Table B holds the same points as the rows below and some others, measured another way and shuffled. Each row below is followed by which row of B it is.
B:
1: 16 196 114 88 171 -250 371 125 105 -118 16 -197 97 212 31 129 116 200 -158 164 40 -197 175 80 80 -193 104 41 19 21 -60 146 -107 -23 261 -138 144 350 125 56 -433
2: 85 13 272 248 -36 316 -141 124 3 225 -29 -301 -256 -27 -79 512 -115 -103 -342 164 142 -224 182 81 -23 217 171 -56 -85 -227 -21 -282 -326 22 115 -122 30 -123 47 41 -35
3: 122 33 -194 -88 -203 -343 184 -98 210 118 -256 71 -43 -84 -14 -86 -317 189 28 -478 280 -108 -178 1 -75 -4 68 190 346 178 15 -68 -8 443 -209 -94 -361 -265 116 -63 46
4: -44 81 -245 162 -93 -116 111 -155 57 67 50 -183 42 216 95 -230 119 173 174 -110 144 -2 -128 201 55 -11 -34 45 64 194 0 117 80 124 4 -75 -46 -15 -126 -128 -173
5: 229 -36 -24 35 71 -102 -98 -89 -67 31 -178 -156 -136 74 29 83 -90 -136 -11 45 40 97 -50 89 41 4 -88 -26 70 -20 -4 -5 -187 199 -114 72 24 -193 168 36 -27
6: 208 90 53 -291 92 106 -1 -130 67 99 37 130 -140 23 151 164 -95 -164 -353 75 -59 -387 227 173 134 221 214 -56 285 -227 87 37 -174 132 135 18 -161 196 171 0 -246
7: 39 70 178 254 151 319 -61 -14 -126 5 193 -368 -75 311 62 139 323 -106 -40 455 -109 -15 137 246 160 -4 -34 -165 -205 -110 46 132 -166 -258 283 -49 295 281 -70 55 -275
8: 155 14 138 -172 -82 170 8 -79 99 69 -78 66 -117 14 -4 60 -91 -49 -29 -110 -21 -183 -15 54 60 22 112 14 243 -35 193 43 -113 87 40 -80 -190 118 73 89 8
9: 27 149 125 133 146 -65 11 151 7 45 52 -238 -56 101 99 265 44 -88 -301 176 74 -152 231 106 72 47 149 -35 -21 -104 -45 35 -218 103 125 -54 113 137 124 18 -245
10: -12 22 -86 -78 103 -225 10 -91 -53 32 -181 26 68 70 52 31 -92 69 121 -60 -115 -153 -13 -44 66 -79 74 13 139 138 -89 -38 -56 154 -54 45 83 -113 64 -1 -161
11: 52 -40 95 -148 -267 329 -55 -191 111 78 -57 86 -78 75 -41 -217 19 26 364 -281 -70 -44 -262 40 58 -89 20 33 255 189 342 143 51 -3 -19 -148 -260 123 -150 94 212
12: -87 -4 -393 280 -313 -208 -22 -182 78 163 -77 -217 18 134 42 -385 -3 208 423 -438 308 230 -393 146 -53 -31 -129 136 101 391 38 51 160 336 -275 -91 -203 -379 -217 -180 150
13: 142 -86 88 376 -156 212 16 -48 8 220 -186 -358 -235 44 -222 361 -161 155 -62 65 232 -68 -60 99 -96 124 -42 11 -129 -65 -117 -389 -228 -13 37 -153 16 -383 -29 -21 -24
14: -148 166 -60 156 168 119 -150 -18 -110 106 297 -243 36 257 254 41 299 -122 -140 288 -79 -188 229 249 198 153 151 -142 -81 -45 -36 146 -62 -27 207 20 213 231 -111 -118 -357
15: -71 -147 -283 -39 -60 -403 108 -277 -80 5 -488 109 195 93 -134 -249 -198 404 735 -359 -162 32 -425 -220 -22 -346 -138 134 174 508 -152 -159 145 135 -258 37 84 -473 -82 -9 14
16: -107 -171 -189 -28 -12 -261 -10 -277 -165 -19 -462 84 203 128 -138 -214 -109 316 820 -246 -301 70 -419 -259 17 -393 -144 60 102 503 -124 -132 125 11 -226 69 206 -423 -126 45 36
17: 212 58 384 305 63 188 218 198 85 121 -103 -378 -259 20 -209 720 -162 104 -558 333 224 -341 309 90 -59 125 158 -17 -151 -342 -158 -366 -419 -107 305 -220 106 3 200 89 -305
18: 103 -12 139 -124 346 -384 228 -12 -122 -197 -380 33 138 141 -85 201 -96 159 175 191 -323 -133 34 -202 81 -382 -8 -5 57 121 -186 -46 -165 -54 61 73 360 17 245 185 -327
19: 134 -27 -114 -144 -244 82 128 -280 158 99 -117 101 -64 74 -30 -213 -102 173 229 -305 67 -123 -232 118 19 -5 -7 85 302 146 178 50 69 110 -22 -118 -322 -27 -70 -23 23
20: 89 -103 193 459 -215 503 -163 -25 -42 238 -49 -459 -285 100 -201 312 7 18 42 137 183 39 -95 153 -48 129 -72 -69 -219 -77 32 -281 -219 -137 67 -177 47 -268 -152 28 105
21: 116 79 30 -30 -76 -130 171 5 164 47 -107 -48 -62 13 1 74 -130 99 -115 -164 168 -155 -1 60 -8 -13 104 94 204 21 54 9 -106 213 15 -130 -185 28 115 15 -91
22: 213 63 180 -264 -48 79 128 -45 167 29 -101 127 -125 -31 -6 130 -164 -17 -169 -114 1 -282 64 44 49 18 170 43 319 -90 180 49 -145 123 87 -105 -255 200 169 109 -65
23: 284 110 -231 -1 -57 -558 278 0 239 107 -222 -82 -148 -105 50 131 -395 103 -439 -297 487 -125 42 143 -101 157 75 187 296 -68 -132 -108 -175 599 -180 -48 -343 -297 334 -126 -159
24: -154 16 -62 189 -106 280 -427 -57 -115 229 142 -210 -85 99 168 -58 142 -221 156 -44 0 40 -57 136 101 169 76 -89 -24 104 118 43 -35 123 -90 0 24 -129 -219 -76 126
25: -4 65 112 176 90 248 -247 17 -126 36 171 -303 -74 231 148 30 275 -257 22 249 -83 95 61 187 160 24 -8 -139 -113 -32 132 192 -132 -47 90 -2 187 179 -54 42 -72
26: -47 -26 -57 155 28 119 -277 -109 -172 77 8 -216 -22 197 95 -91 168 -140 295 83 -122 151 -121 104 118 -40 -75 -96 -64 145 52 95 -44 22 -69 57 180 -103 -117 0 15
27: 49 -40 158 246 -32 97 -2 -9 -60 -79 -97 -311 -28 242 -103 -47 181 47 376 80 -45 258 -207 29 43 -292 -174 -18 -112 187 120 124 -77 -110 18 -103 175 37 -56 144 56
28: 116 113 395 115 294 496 -220 80 -180 -76 329 -355 -137 338 174 210 468 -421 -192 662 -266 17 295 285 262 7 19 -270 -211 -281 209 339 -276 -321 369 4 364 592 32 170 -262
29: 91 128 293 4 313 89 -143 152 -120 -79 110 -208 -72 179 168 260 197 -334 -251 413 -189 -55 272 106 186 -39 101 -158 -54 -180 74 212 -285 -37 177 49 280 367 190 155 -237
30: 185 26 320 257 287 672 -594 -8 -353 -57 422 -531 -262 428 270 62 625 -741 -45 782 -284 395 161 422 315 85 -200 -391 -343 -297 302 457 -313 -292 214 138 443 453 -22 164 -47
31: -95 85 -178 226 -106 -187 3 8 61 180 -40 -200 -14 43 61 16 -76 130 -22 -206 257 -87 -35 88 -27 86 96 76 64 142 -91 -93 -23 283 -85 -88 -68 -234 -61 -133 -85
32: -36 5 106 -86 284 -226 49 -11 -148 -100 -262 21 144 126 -16 161 -31 86 212 139 -336 -160 43 -184 108 -282 66 -27 46 141 -132 -45 -117 -40 37 71 340 5 107 130 -252
33: -49 -6 -156 183 -81 50 -186 -140 -76 107 10 -214 -22 184 90 -176 125 -35 280 -59 24 140 -174 140 70 -4 -77 -31 -4 181 55 82 10 105 -95 -2 41 -145 -150 -65 24
34: 177 67 135 -221 -24 210 3 -100 103 63 27 80 -133 48 69 64 -29 -117 -151 1 -50 -248 84 139 108 90 143 -30 256 -116 209 113 -128 61 117 -76 -193 248 86 74 -91
35: 14 -51 -78 -159 -314 291 -90 -287 96 153 -48 136 -54 59 2 -302 -18 75 405 -350 -50 -85 -300 67 57 8 22 48 294 226 288 88 125 63 -71 -107 -304 -19 -203 -8 190
36: -117 2 -139 37 35 -231 140 -148 -50 -18 -193 -24 190 187 -16 -147 25 298 423 -106 -146 -77 -175 -66 53 -252 -15 48 72 328 -106 -4 78 -1 -11 -26 165 -89 -97 -20 -190
37: 29 102 88 -53 -81 140 166 -70 136 31 66 -29 -5 137 15 -30 78 127 9 -39 1 -234 12 129 77 -36 126 20 163 38 143 128 -15 -45 197 -170 -118 287 -52 29 -168
38: -119 200 100 278 75 115 212 55 34 -60 272 -355 98 371 84 -45 411 148 19 279 -4 -81 103 240 139 -146 37 -60 -138 65 52 266 -8 -235 352 -189 212 479 -145 0 -377
39: 71 39 -243 183 -209 -467 119 16 170 114 -242 -181 -48 -26 -9 -95 -246 165 58 -450 432 136 -234 35 -126 -37 -38 199 185 240 -41 -59 -20 517 -297 -96 -259 -405 87 -92 108
40: -108 258 121 215 196 82 218 88 19 -77 347 -328 104 377 161 44 437 76 -176 405 -48 -199 274 274 190 -63 118 -95 -137 -50 15 295 -57 -236 443 -148 271 597 -74 -18 -528
41: 35 17 177 276 89 386 -386 12 -205 7 215 -418 -131 299 156 -15 401 -385 142 364 -120 299 -6 230 177 -21 -121 -207 -218 -26 212 283 -164 -120 68 26 269 195 -96 96 41
42: 144 151 206 148 109 205 89 86 49 53 167 -282 -157 159 60 323 108 -83 -438 332 98 -237 294 260 89 152 132 -87 -44 -270 24 35 -252 -59 306 -117 64 291 101 20 -336
43: -49 -98 -184 -124 118 -393 125 -234 -137 -35 -446 144 214 102 -83 -72 -179 330 531 -146 -282 -124 -221 -226 42 -312 -43 66 155 370 -213 -163 58 61 -129 87 206 -323 5 23 -173
44: 57 -80 -105 219 -179 -266 55 -58 38 49 -350 -192 -27 46 -140 -73 -172 214 372 -322 199 214 -348 -78 -105 -214 -146 141 58 320 -28 -113 -22 250 -263 -82 -57 -428 -4 21 176
45: 36 -109 -53 384 -236 33 -48 -116 -35 -37 -153 -389 -19 269 -125 -336 188 124 690 -157 110 542 -502 73 -25 -336 -364 54 -108 405 169 171 56 2 -187 -122 61 -201 -199 75 278
46: 172 -17 64 -250 -175 292 -144 -186 92 126 -34 133 -174 -12 56 -66 -101 -148 41 -202 -28 -138 -93 101 83 113 102 -3 317 -21 295 90 -64 147 -49 -53 -319 72 9 59 135
47: 140 -63 32 286 -66 236 108 -135 -8 200 -124 -284 -180 114 -175 334 -107 216 -94 182 129 -228 27 161 -31 152 -10 -32 -102 -121 -171 -362 -185 -127 171 -119 70 -251 -39 -56 -235
48: -152 85 46 -110 168 -393 130 95 -5 -33 -258 100 190 -5 4 158 -156 195 103 -141 -159 -286 58 -253 48 -240 231 85 168 223 -149 -84 -59 166 -14 -20 150 -26 104 70 -207
49: 216 -58 111 -131 90 -32 -282 -1 -80 124 -257 13 -215 -113 40 306 -290 -299 -166 -31 -38 -71 59 -54 34 124 97 -39 174 -117 13 -157 -294 310 -193 115 -43 -277 253 90 96
50: 119 -60 -89 -235 263 -409 147 -188 -116 -68 -429 179 123 60 -40 101 -238 167 199 13 -288 -223 -28 -167 71 -209 10 21 205 137 -231 -145 -90 96 -62 134 195 -212 207 53 -303
51: -205 273 -262 -123 52 -252 42 -14 112 184 212 84 113 37 331 -52 -8 31 -314 -174 101 -473 261 156 142 250 384 40 280 43 -66 99 45 356 71 -22 -155 154 -14 -230 -373
52: 78 4 -68 -128 -28 -133 -58 -78 36 168 -209 88 -79 -99 28 166 -294 1 -99 -211 58 -258 14 -35 1 128 177 52 250 17 -53 -189 -127 315 -130 10 -155 -267 115 -40 -37
53: 159 30 163 -185 -155 194 102 -86 173 50 -78 77 -118 28 -47 14 -86 42 17 -170 18 -197 -58 62 34 -29 109 52 268 4 238 72 -70 44 85 -158 -266 188 40 110 24
54: -22 -156 -100 46 -40 -39 -118 -237 -156 13 -310 -38 68 156 -93 -168 -21 129 653 -124 -221 153 -358 -110 42 -263 -170 1 35 355 -10 -51 47 -8 -177 47 162 -315 -123 62 97
55: -273 274 -366 -95 115 -234 43 -110 33 165 286 68 199 155 378 -159 139 71 -193 -61 -12 -480 251 215 197 237 342 -11 220 81 -118 151 120 232 143 26 -22 212 -117 -281 -507
56: 201 -54 3 -9 -3 4 -68 -135 -34 56 -160 -93 -134 71 1 53 -82 -77 62 -1 4 29 -84 78 42 1 -55 -17 101 -1 41 -9 -146 124 -74 23 -23 -135 99 41 -5
57: 214 -29 269 344 -70 281 5 88 40 198 -109 -396 -315 14 -187 544 -150 0 -356 205 258 -139 126 131 -71 177 54 -35 -137 -256 -68 -333 -356 -24 133 -169 10 -188 92 51 -75
58: -21 -39 -230 141 -156 -121 -76 -164 -20 112 -135 -137 3 110 21 -209 -22 100 355 -254 102 139 -281 60 6 -59 -93 60 93 276 14 6 52 216 -199 -21 -66 -295 -113 -78 84
59: 121 -221 30 85 -121 215 -374 -226 -193 61 -285 -129 -133 106 -93 -122 -13 -149 604 -98 -163 353 -404 -44 29 -157 -239 -60 8 235 162 -14 -69 32 -270 72 70 -371 -84 127 356
60: 148 47 129 -205 -137 130 226 -121 198 28 -85 112 -67 47 -60 -2 -88 141 6 -156 4 -282 -33 61 38 -44 123 72 292 8 188 61 -40 18 136 -172 -260 222 41 84 -89
61: 188 -70 37 400 -125 -80 95 -47 3 -120 -176 -468 -77 286 -140 -193 168 101 450 -3 182 543 -389 123 -41 -358 -395 51 -136 251 123 194 -58 8 -114 -118 89 -110 -14 122 151
62: 85 178 0 -112 -45 -99 451 -61 264 18 44 30 27 109 27 27 -34 290 -230 -80 138 -419 123 168 51 4 190 95 259 -31 41 90 -22 50 271 -208 -208 334 69 -35 -395
63: 202 -44 195 -155 -164 27 147 -53 164 -36 -282 67 -86 -9 -155 -1 -173 110 204 -271 16 -27 -209 -86 -29 -224 7 116 271 132 226 47 -88 99 -60 -160 -232 36 101 192 156
64: 369 19 264 188 98 122 257 44 80 138 -162 -291 -310 6 -199 701 -269 95 -637 356 234 -382 316 167 -62 219 100 -34 -59 -435 -211 -415 -433 -53 276 -144 29 -105 287 36 -385
65: 197 165 -12 131 89 -481 443 113 188 -88 -123 -233 -12 110 -6 137 -97 208 -293 -3 305 -71 89 125 -37 -128 10 130 95 -21 -107 61 -159 242 70 -131 -37 78 273 2 -337
66: 87 -43 169 337 -161 365 -161 21 -2 266 -57 -347 -280 7 -131 386 -108 -28 -164 71 214 -102 30 110 -55 214 68 -38 -113 -131 -10 -308 -252 19 40 -145 -19 -262 -46 0 60
67: -277 181 -83 393 -76 91 278 -56 53 -64 312 -384 224 490 71 -365 558 361 407 117 23 56 -122 265 133 -268 -75 2 -163 330 82 360 208 -283 323 -246 204 449 -375 -74 -323
68: 89 -15 -177 -116 -77 -225 -74 -110 55 234 -275 103 -116 -161 30 153 -403 20 -126 -316 147 -255 -22 -39 -46 195 174 95 295 32 -104 -274 -116 441 -225 31 -235 -436 137 -93 7
69: 40 -15 -51 77 -30 42 -126 -116 -52 76 -65 -124 -50 130 46 -62 39 -43 197 -39 -33 49 -119 83 71 -30 -37 -25 53 116 59 50 -50 85 -60 5 23 -96 -48 0 4
70: -6 -79 -61 10 119 -110 -41 -183 -168 -59 -217 -57 103 215 -19 -111 60 86 477 48 -268 74 -191 -57 96 -259 -120 -40 10 254 -49 38 -2 -50 -55 76 259 -116 -37 65 -107
71: -44 80 -209 114 1 8 -268 -70 -61 278 85 -144 -112 20 218 96 -50 -167 -216 -27 134 -175 126 194 70 350 174 -56 66 -59 -87 -109 -110 306 -80 59 -45 -241 -36 -190 -126
72: -52 -36 -76 148 -58 259 -304 -174 -148 99 85 -203 -48 222 112 -187 230 -151 353 52 -110 155 -167 159 127 -2 -90 -109 -39 156 136 146 10 -19 -45 25 98 -44 -204 -19 64

185 -120 -108 141 110 -251 -58 276 -128 -150 -196 18 -39 -6 -101 334 5 -88 98 24 -182 -30 159 -97 -37 32 364 -39 55 -11 -5 149 -31
14
24 128 49 107 84 -253 69 52 10 63 87 306 -8 -4 -42 25 359 95 -48 141 68 -29 -122 296 -64 23 72 -175 200 -98 -243 -96 104
16
-169 -266 79 3 -82 84 129 284 -1 48 -26 -179 54 -36 -123 -140 235 91 31 -169 55 264 -86 128 -143 22 -145 127 -222 10 256 -93 -179
13
43 71 22 -88 4 -175 -64 47 61 -14 -167 127 -92 11 49 121 -85 -100 27 -22 2 -255 135 -101 -129 33 157 0 -31 38 -51 40 -77
69
29 -237 17 46 -93 -79 34 206 -147 23 -25 15 52 -55 -52 -36 289 52 76 -85 -31 38 14 80 -59 127 -93 -116 56 20 60 -47 -185
7
153 45 -107 93 42 -238 21 119 16 -154 -344 -56 121 184 67 43 27 -67 63 -77 -72 -67 139 -56 -166 63 247 -5 129 32 14 334 69
40
-108 -168 86 46 98 -72 106 205 108 -112 -141 -179 21 104 -97 -67 186 145 -81 -192 68 223 -50 75 -191 -4 43 150 -115 25 189 15 -109
47
-189 -41 117 -107 -136 -75 53 -89 74 15 87 -65 37 -6 19 -71 29 168 -26 124 33 -190 154 -35 -65 147 -127 51 19 -15 -50 -268 -76
34
-231 -38 202 -203 -107 -61 9 -144 108 26 162 -59 -42 -52 6 -19 -49 183 -68 128 59 -286 166 -86 -31 152 -125 66 5 5 -83 -353 -103
46
83 -36 -56 -22 -80 -112 -39 165 -75 44 -143 95 -28 -55 16 117 -7 -141 133 -1 -57 -150 128 -54 -90 55 105 -42 -48 15 3 54 -97
33
-233 69 197 -203 -36 -62 31 -155 188 1 105 -117 -2 24 14 -37 -94 149 -96 98 84 -251 119 -58 -70 94 -34 128 15 -1 -79 -214 37
22
-168 -126 93 -37 -66 -71 45 39 -14 -8 163 -104 14 -88 -99 90 18 158 -1 190 -61 -89 138 -25 17 115 -9 58 6 -57 -47 -298 -30
6
-218 249 259 -331 -16 -71 -12 -272 314 45 19 -6 -57 83 124 -119 -160 64 -148 -11 215 -409 79 -67 -145 65 -44 130 25 63 -125 -102 49
63
20 114 -18 183 66 -246 110 109 -16 53 78 267 52 0 -74 43 363 96 2 216 20 56 -101 314 -63 14 99 -142 169 -143 -216 -83 161
43
14 -160 -82 123 -184 -22 141 201 -160 45 -56 -144 283 24 -17 -173 321 42 152 3 -73 155 9 160 -76 142 -114 -75 132 -34 75 114 44
38
-71 -104 145 -149 -179 -49 -34 34 -81 214 156 297 -124 -198 19 -58 240 30 38 6 95 -224 2 105 -46 132 -263 -179 -25 22 -89 -337 -289
59
-144 -303 23 53 -94 0 100 266 -34 10 -26 -94 0 -65 -113 -47 198 125 45 -55 -6 187 35 60 -123 56 -109 88 -226 -12 206 -211 -259
2
-109 -42 -71 48 -94 -59 61 204 -4 58 2 12 -6 -103 -101 143 -51 -24 125 207 -83 11 127 0 -63 -9 110 121 -220 -103 33 -166 -4
68
4 48 -38 13 -71 -37 81 141 -19 53 -72 -101 184 38 -13 -35 80 -68 105 43 -28 15 5 93 -89 37 85 34 67 -44 -5 176 187
1
-164 80 173 -181 -7 -123 -1 -140 194 -33 6 -30 -61 48 48 -6 -104 114 -103 43 84 -293 144 -96 -105 86 13 98 3 27 -77 -170 -37
8
-104 20 154 -135 220 -110 -6 103 335 -200 -331 -196 -149 189 -19 53 -203 1 -157 -310 139 -19 42 -154 -275 -92 257 315 -251 115 209 160 -100
64
-244 91 207 -161 -12 -74 83 -187 237 -41 71 -183 73 118 34 -135 -21 217 -144 59 116 -179 74 -7 -107 110 -56 146 93 2 -72 -153 90
60
-146 -127 -33 71 -139 -20 104 196 -75 100 131 -6 56 -140 -128 62 116 77 115 237 -74 80 71 103 -18 50 -31 44 -136 -124 9 -266 -18
52
138 -144 8 -114 -154 -127 -130 132 -157 88 -141 243 -135 -130 75 96 53 -155 137 -120 -36 -302 163 -120 -74 134 -41 -183 -22 99 -5 -41 -344
41
78 -135 31 -69 -59 -113 -88 166 -131 37 -40 94 -91 -124 -33 159 45 -96 95 -41 -65 -183 112 -72 -25 91 66 -101 18 38 -19 -40 -179
25
66 114 -28 -178 -17 -7 -90 168 31 40 -224 -113 -4 -21 11 190 -328 -322 148 -69 -53 -209 126 -180 -101 -49 297 161 -123 50 58 306 129
12
100 -34 24 -52 2 -212 -92 77 -36 -25 -142 168 -118 -23 34 144 13 -65 38 -45 -24 -246 147 -97 -86 80 119 -93 38 54 -62 -6 -177
72
-84 -41 122 -150 110 -86 -24 123 248 -122 -330 -118 -152 124 10 19 -156 -33 -90 -319 123 -63 80 -163 -271 -52 151 242 -283 135 231 110 -221
57
45 175 73 26 108 -234 17 43 38 69 54 287 -54 -12 -31 88 219 2 -39 103 71 -116 -93 217 -64 -2 145 -129 170 -65 -238 -15 130
18
-211 -280 49 58 -114 94 192 287 22 31 -38 -241 130 4 -119 -220 284 156 28 -134 56 347 -84 167 -172 32 -192 155 -235 -14 289 -106 -159
17
39 75 -42 135 18 -192 89 120 -19 18 -32 115 108 42 -29 7 259 32 39 124 -13 38 -34 203 -80 36 112 -85 153 -92 -122 61 152
36
